Below is a small trained network, with its code and all its weights. Each question gives an input and a class and asks what happens when units are switched off, that is, made to give their printed mean instead of their output.

import numpy as np


def w(rows, s, z=0):
    codes = np.array(rows[::2]) - 128.0
    scale = np.full(codes.shape[1], s)
    scale[-1] = z or s
    return codes * scale


def norm(h):
    return h / np.sqrt((h * h).mean(-1, keepdims=True) + 1e-5)


def f(y):
    return np.maximum(y, 0)


def log_softmax(a):
    a = a - a.max(-1, keepdims=True)
    return a - np.log(np.exp(a).sum(-1, keepdims=True))


def net(x, mask):
    res = np.array(x, float).reshape(1, 8) / 4 @ E
    u = 0
    for l in range(3):
        y = f(norm(res) @ A[l][:, :-1].T + A[l][:, -1])
        res = res + np.where(mask[u : u + 5], y, B[l][:, -1]) @ B[l][:, :-1]
        u += 5
    return log_softmax(norm(res)[-1] @ U[:, :-1].T + U[:, -1])


A, B = {}, {}
E = w([
[175,91,146,113,116,136,100],'x0',
[171,166,164,177,86,140,191],'x1',
[63,130,116,130,83,255,217],'x2',
[187,52,120,26,147,174,247],'x3',
[178,188,110,126,41,127,167],'x4',
[132,173,151,131,216,89,136],'x5',
[187,220,195,108,137,142,94],'x6',
[202,68,16,178,125,158,124],'x7',
],0.00053)
A[0] = w([
[232,39,88,106,136,108,190,47],'L0N1',
[120,119,165,59,46,121,127,161],'L0N2',
[189,219,179,159,87,138,158,140],'L0N3',
[110,78,87,189,204,155,111,91],'L0N4',
[6,147,205,78,140,125,174,254],'L0N5',
],0.0018,0.00067)
B[0] = w([
[6,178,140,123,123,194,18,215],'L0N1',
[17,64,80,104,141,108,70,185],'L0N2',
[82,33,26,91,168,68,89,203],'L0N3',
[77,69,70,41,58,31,119,179],'L0N4',
[234,126,74,195,109,214,59,250],'L0N5',
],0.0014,0.0015)
A[1] = w([
[45,226,175,197,144,122,70,254],'L1N1',
[127,120,175,56,208,104,82,176],'L1N2',
[125,46,133,92,137,253,217,172],'L1N3',
[169,95,134,93,227,82,154,66],'L1N4',
[156,194,184,103,34,114,148,153],'L1N5',
],0.0019,0.00037)
B[1] = w([
[143,115,159,31,35,253,99,204],'L1N1',
[156,176,175,160,123,128,210,182],'L1N2',
[93,228,197,145,63,171,22,250],'L1N3',
[107,165,181,64,130,119,167,156],'L1N4',
[40,32,37,74,191,115,59,151],'L1N5',
],0.0021,0.002)
A[2] = w([
[51,47,65,116,127,112,64,10],'L2N1',
[135,126,241,162,137,113,64,150],'L2N2',
[129,135,110,162,53,213,223,158],'L2N3',
[118,94,164,247,42,105,105,254],'L2N4',
[253,202,107,147,90,77,41,167],'L2N5',
],0.0018,0.00036)
B[2] = w([
[107,74,85,64,142,87,127,241],'L2N1',
[103,234,156,83,60,193,118,220],'L2N2',
[98,249,234,137,98,117,124,252],'L2N3',
[148,193,183,110,200,104,195,237],'L2N4',
[127,138,141,180,111,238,112,241],'L2N5',
],0.0022,0.0012)
U = w([
[107,155,131,227,108,86,240,102],'0',
[189,2,200,239,145,93,238,5],'1',
[72,13,29,98,122,105,83,133],'2',
[203,162,189,91,230,68,247,119],'3',
[138,69,134,115,167,21,143,114],'4',
[225,116,85,244,139,153,113,104],'5',
[187,2,200,240,147,94,237,9],'6',
[99,209,189,91,63,229,73,171],'7',
],0.0079,0.012)

Each question gives the input, the list of numbers given to net, and the class t.
The units are the neurons (one row each of A and B). Each row of codes is followed by its name. A weight is (code - 128) times the scale printed after its matrix; where a second scale follows, it is the last column's (A, B and U).
mask holds one flag per neuron, layer by layer. A switched-off neuron (its flag False) gives its mean, the last column of its row in B, instead of its output. The means were averaged over made-up inputs and are rounded, as every weight is.
A unit's drop is (log p(t) with every unit on - log p(t) with that unit switched off) / (log p(t) with every unit on - log p(t) with every unit switched off).
The circuit of an input: a set's keep is (log p(t) with only the set's units on - log p(t) with every unit switched off) / (log p(t) with every unit on - log p(t) with every unit switched off). Starting from the 12 units with the biggest drops (on a tie, the unit counted first), units are removed one at a time, each time the one whose removal leaves the highest keep (on an exact tie, the one counted first), for as long as the keep stays at least 0.8.
circuit, biggest first: the units of the circuit, biggest drop first
k most important neurons: the k neurons with the biggest drops, biggest first
top k neurons in layer l: the k neurons of layer l with the biggest drops, biggest first
drop of u: that unit's drop, to one decimal
input [3,2,-3,-5,-4,-8,3,7], class 5: top neuron in layer 1 : [L1N3]
input [-1,-5,-7,6,-4,3,-4,-3], class 3: circuit, biggest first : [L1N2, L1N3]
input [2,8,-3,-1,2,-7,-7,-4], class 4: 2 most important neurons : [L2N4, L1N3]
input [4,-6,-2,3,4,-7,7,1], class 2: circuit, biggest first : [L1N3, L2N3, L2N2, L0N2]
input [8,-8,5,0,0,-4,-7,-4], class 2: circuit, biggest first : [L2N1, L1N1]
input [0,-3,-7,6,-6,7,-7,1], class 3: top 3 neurons in layer 0 : [L0N3, L0N2, L0N5]
input [8,-8,1,2,0,-5,-1,1], class 2: 4 most important neurons : [L2N1, L2N3, L1N1, L0N2]
input [-7,7,-8,7,-3,-4,2,-7], class 3: circuit, biggest first : [L1N3, L1N1]
input [-6,-7,2,-6,-3,-8,-2,-1], class 2: circuit, biggest first : [L1N3, L2N1]
input [3,3,-1,-5,8,-3,-2,-3], class 2: 2 most important neurons : [L1N5, L1N3]
input [1,-3,2,-4,-6,0,-4,-1], class 2: 2 most important neurons : [L1N3, L0N4]
input [-4,-1,-8,5,4,-1,1,-7], class 3: top 2 neurons in layer 1 : [L1N3, L1N2]
input [-8,7,-7,2,-5,-6,-2,2], class 4: top 2 neurons in layer 2 : [L2N4, L2N5]
input [-6,-6,-3,3,8,0,6,7], class 5: top neuron in layer 1 : [L1N3]
input [7,4,-3,2,6,0,-2,1], class 2: 2 most important neurons : [L1N3, L0N5]
input [-2,-2,-8,3,7,-7,8,1], class 2: top 3 neurons in layer 2 : [L2N3, L2N2, L2N4]
input [7,3,0,-4,5,-1,2,-3], class 2: top 2 neurons in layer 0 : [L0N1, L0N5]
input [-3,-7,-6,2,-8,-2,-5,-3], class 4: drop of L0N4 : -0.1
